Below is a small trained network, with its code and all its weights. Each question gives an input and a target symbol and asks what happens when units are switched off, that is, made to give their printed mean instead of their output.

import numpy as np


def w(rows, s, z=0):
    codes = np.array(rows[::2]) - 128.0
    scale = np.full(codes.shape[1], s)
    scale[-1] = z or s
    return codes * scale


def norm(h):
    return h / np.sqrt((h * h).mean(-1, keepdims=True) + 1e-5)


def f(y):
    return y / 2 * (1 + np.tanh(0.7978845608 * (y + 0.044715 * y**3)))


def softmax(a):
    e = np.exp(a - a.max(-1, keepdims=True))
    return e / e.sum(-1, keepdims=True)


def log_softmax(a):
    a = a - a.max(-1, keepdims=True)
    return a - np.log(np.exp(a).sum(-1, keepdims=True))


def net(x, mask):
    ids = ['δζηθξτφψω'.index(c) for c in x.split()]
    T = len(ids)
    res = E[ids] + P[:T]
    r = norm(res)
    for j in range(3):
        rows = slice(3 * j, 3 * j + 3)
        q, k, v = (r @ M[0][rows].T for M in (Q, K, V))
        z = softmax(np.where(np.tri(T) > 0, q @ k.T / 3**0.5, -1e9)) @ v
        o = O[0][rows]
        res = res + np.where(mask[j], z, o[:, -1]) @ o[:, :-1]
    y = f(norm(res) @ A[0][:, :-1].T + A[0][:, -1])
    res = res + np.where(mask[3:19], y, B[0][:, -1]) @ B[0][:, :-1]
    return log_softmax(norm(res)[-1] @ U[:, :-1].T + U[:, -1])


Q, K, V, O, A, B = {}, {}, {}, {}, {}, {}
E = w([
[138,158,213,181,106,176,101,164,179,144,124],'δ',
[142,190,168,123,103,97,127,253,182,131,149],'ζ',
[65,128,199,148,100,229,105,87,147,182,89],'η',
[58,230,156,86,75,181,94,188,137,118,137],'θ',
[171,168,160,113,207,192,140,165,216,203,97],'ξ',
[163,90,177,111,155,126,165,164,9,193,129],'τ',
[128,166,99,204,109,98,94,62,142,189,216],'φ',
[79,32,108,155,76,106,208,130,170,44,143],'ψ',
[153,169,87,166,176,173,202,61,74,54,85],'ω',
],0.0032)
P = w([
[255,148,90,91,10,177,96,121,153,126,137],'0',
[142,127,94,165,46,162,133,186,136,169,94],'1',
[140,160,180,103,78,100,178,105,131,164,94],'2',
[96,132,121,183,121,162,148,181,113,162,135],'3',
[103,138,198,97,131,97,168,90,131,135,133],'4',
[60,113,132,181,200,153,124,175,118,128,162],'5',
[65,131,204,92,191,88,134,82,133,95,165],'6',
[1,145,139,158,220,158,137,159,117,114,188],'7',
],0.0034)
Q[0] = w([
[85,175,179,130,139,145,125,142,158,155,149],'head 0',
[68,131,247,112,156,106,136,108,98,166,163],'head 0',
[91,139,152,186,160,168,160,139,114,200,204],'head 0',
[154,131,89,159,138,90,186,58,96,89,162],'head 1',
[174,108,107,108,90,131,120,128,104,175,75],'head 1',
[76,130,233,147,176,167,223,156,109,139,171],'head 1',
[206,96,100,92,47,85,63,117,136,155,87],'head 2',
[56,106,81,242,171,223,136,240,114,133,199],'head 2',
[68,172,254,70,162,84,187,65,143,100,191],'head 2',
],0.0063)
K[0] = w([
[114,99,113,141,189,99,137,108,115,96,159],'head 0',
[100,151,149,115,203,110,140,99,146,84,156],'head 0',
[54,123,125,146,198,139,144,180,123,59,112],'head 0',
[111,143,191,106,103,181,85,160,192,112,94],'head 1',
[177,143,75,143,47,128,148,131,145,119,94],'head 1',
[29,131,121,155,187,82,129,83,123,100,190],'head 1',
[190,133,71,127,48,185,148,127,118,166,98],'head 2',
[131,133,239,43,179,48,128,29,144,83,143],'head 2',
[24,95,110,207,254,145,94,188,101,136,149],'head 2',
],0.0059)
V[0] = w([
[136,2,85,157,99,109,248,99,176,42,109],'head 0',
[71,203,105,124,90,116,172,137,65,76,101],'head 0',
[75,71,139,45,57,77,93,195,183,183,168],'head 0',
[89,75,158,98,189,103,87,90,109,207,112],'head 1',
[74,205,68,194,96,127,144,46,222,121,153],'head 1',
[16,143,168,45,127,163,120,208,161,85,64],'head 1',
[151,133,103,57,95,7,139,188,84,155,195],'head 2',
[155,182,126,172,113,94,66,214,235,201,141],'head 2',
[47,87,136,235,41,92,92,103,148,111,202],'head 2',
],0.0037)
O[0] = w([
[142,149,68,55,226,136,74,159,70,31,4,101],'head 0',
[247,66,201,219,171,102,108,80,149,86,77,177],'head 0',
[36,57,171,66,156,162,7,159,124,173,192,94],'head 0',
[40,103,101,125,74,135,191,157,58,197,73,41],'head 1',
[176,77,22,176,168,26,80,132,171,151,164,3],'head 1',
[185,71,141,131,176,221,86,118,160,212,10,101],'head 1',
[25,156,227,139,167,104,125,19,87,48,116,115],'head 2',
[87,89,75,175,239,214,166,136,88,76,172,129],'head 2',
[119,125,139,199,45,176,53,179,7,84,137,75],'head 2',
],0.0036,0.0015)
A[0] = w([
[122,56,128,125,133,145,27,137,188,126,151,58],'neuron 0',
[199,120,51,142,96,154,91,165,145,147,142,59],'neuron 1',
[145,216,124,73,78,89,2,96,76,112,96,4],'neuron 2',
[98,47,106,142,64,75,173,92,195,79,151,68],'neuron 3',
[91,132,74,151,174,188,148,46,83,136,160,56],'neuron 4',
[56,182,166,65,128,124,112,9,173,111,73,85],'neuron 5',
[155,159,90,192,190,123,139,105,90,71,79,92],'neuron 6',
[63,135,134,130,103,96,125,101,105,169,204,98],'neuron 7',
[137,138,127,91,107,2,98,94,186,184,99,137],'neuron 8',
[137,132,41,152,133,61,72,94,110,60,118,95],'neuron 9',
[68,82,139,43,131,80,145,167,80,102,56,57],'neuron 10',
[154,143,140,64,124,151,150,151,174,186,88,103],'neuron 11',
[186,176,84,101,145,108,143,116,121,64,31,14],'neuron 12',
[188,46,132,134,186,135,131,128,94,140,126,91],'neuron 13',
[93,74,106,139,177,142,99,159,80,163,168,80],'neuron 14',
[74,143,179,128,227,118,106,51,134,86,180,42],'neuron 15',
],0.0055,0.0026)
B[0] = w([
[209,121,152,144,190,151,88,91,83,199,81,147],'neuron 0',
[89,156,107,78,98,112,150,182,85,109,11,164],'neuron 1',
[167,208,104,48,227,184,1,143,160,104,103,138],'neuron 2',
[182,205,118,97,183,172,94,183,156,64,110,134],'neuron 3',
[136,167,103,52,94,113,44,177,175,59,121,154],'neuron 4',
[140,188,125,183,86,216,149,211,135,50,132,252],'neuron 5',
[145,183,189,133,104,184,188,162,166,187,101,195],'neuron 6',
[201,102,136,185,86,69,138,106,144,112,104,193],'neuron 7',
[219,183,129,251,95,130,136,139,149,50,132,171],'neuron 8',
[32,117,222,103,129,189,155,121,86,141,159,169],'neuron 9',
[140,111,131,160,182,109,137,109,101,182,32,157],'neuron 10',
[57,103,113,144,124,111,137,100,111,52,184,192],'neuron 11',
[189,116,122,166,61,56,117,74,159,236,176,183],'neuron 12',
[141,167,117,179,118,163,151,147,175,79,119,165],'neuron 13',
[176,75,90,117,104,136,56,115,155,89,186,174],'neuron 14',
[134,79,56,167,166,119,144,209,83,87,31,196],'neuron 15',
],0.0042,0.0026)
U = w([
[179,171,100,114,96,201,97,177,169,101,187,254],'δ',
[152,58,168,187,175,133,146,90,130,175,122,170],'ζ',
[112,64,76,110,70,116,152,153,86,232,59,102],'η',
[116,149,192,97,151,123,58,67,95,214,101,104],'θ',
[67,116,53,61,209,103,178,93,216,183,168,62],'ξ',
[26,97,166,122,60,141,151,132,84,91,208,80],'τ',
[172,112,78,160,87,2,105,84,142,102,167,97],'φ',
[103,110,104,109,216,143,72,157,94,51,67,95],'ψ',
[140,219,163,151,106,110,206,128,143,101,78,115],'ω',
],0.0059,0.0052)

Each question gives the input, a string of symbols that net reads in full, and the target symbol t.
The units are the heads (3 rows each of Q, K, V and O) and the neurons (one row each of A and B). Each row of codes is followed by its name. A weight is (code - 128) times the scale printed after its matrix; where a second scale follows, it is the last column's (O, A, B and U).
mask holds one flag per unit, heads first, then neurons. A switched-off unit (its flag False) gives its mean, the last column of its rows in O or B, instead of its output. The means were averaged over made-up inputs and are rounded, as every weight is.
A unit's drop is (log p(t) with every unit on - log p(t) with that unit switched off) / (log p(t) with every unit on - log p(t) with every unit switched off).
The circuit of an input: a set's keep is (log p(t) with only the set's units on - log p(t) with every unit switched off) / (log p(t) with every unit on - log p(t) with every unit switched off). Starting from the 12 units with the biggest drops (on a tie, the unit counted first), units are removed one at a time, each time the one whose removal leaves the highest keep (on an exact tie, the one counted first), for as long as the keep stays at least 0.8.
units of the circuit, in order: the units of the circuit, biggest drop first
unit that matters most: the unit with the biggest drop
heads that matter: for each layer, one digit per head in row order, 1 if its drop is at least 0.15 and else 0, layers parted by /
input τ ζ δ τ, target τ: units of the circuit, in order -> (head 0; neuron 0; neuron 6)
input τ ω δ ψ ω ζ η δ, target η: units of the circuit, in order -> (head 2; neuron 1; head 1)
input ψ ω θ ψ, target ζ: units of the circuit, in order -> (head 0; head 1; neuron 12; neuron 9)
input τ ξ ζ ω φ τ, target τ: unit that matters most -> head 2
input δ φ η δ τ, target δ: units of the circuit, in order -> (head 2; neuron 14)
input δ ψ ω ξ ω τ τ η, target ω: units of the circuit, in order -> (head 2; head 0)
input ξ ψ φ φ τ δ ω ζ, target φ: heads that matter -> 001
input τ δ ω, target δ: units of the circuit, in order -> (head 2; neuron 4)
input τ φ ω, target τ: units of the circuit, in order -> (head 2; head 1; neuron 9)
input τ δ ψ θ τ ξ ξ ψ, target ξ: heads that matter -> 011
input τ ζ θ τ ξ ψ τ, target θ: units of the circuit, in order -> (head 2; neuron 5; neuron 2)
input τ ψ ω ψ η δ, target η: units of the circuit, in order -> (head 2; neuron 1; neuron 5)
input τ τ δ τ τ ζ, target τ: units of the circuit, in order -> (head 1; head 0)
input τ ψ τ ψ θ θ δ δ, target ζ: units of the circuit, in order -> (head 1)
input ψ ω τ η ω ψ φ, target θ: heads that matter -> 101
input η τ ψ η τ ψ θ, target ψ: heads that matter -> 100
input ψ η θ φ ω η τ, target η: heads that matter -> 011
input τ φ ξ, target φ: heads that matter -> 110
input τ θ τ φ ψ τ, target θ: heads that matter -> 101
input φ τ τ φ ω, target τ: units of the circuit, in order -> (head 1; neuron 9)
input ω δ ζ ψ, target ψ: heads that matter -> 001
input ω ξ ξ ψ, target ξ: heads that matter -> 001
input τ η θ, target τ: heads that matter -> 000
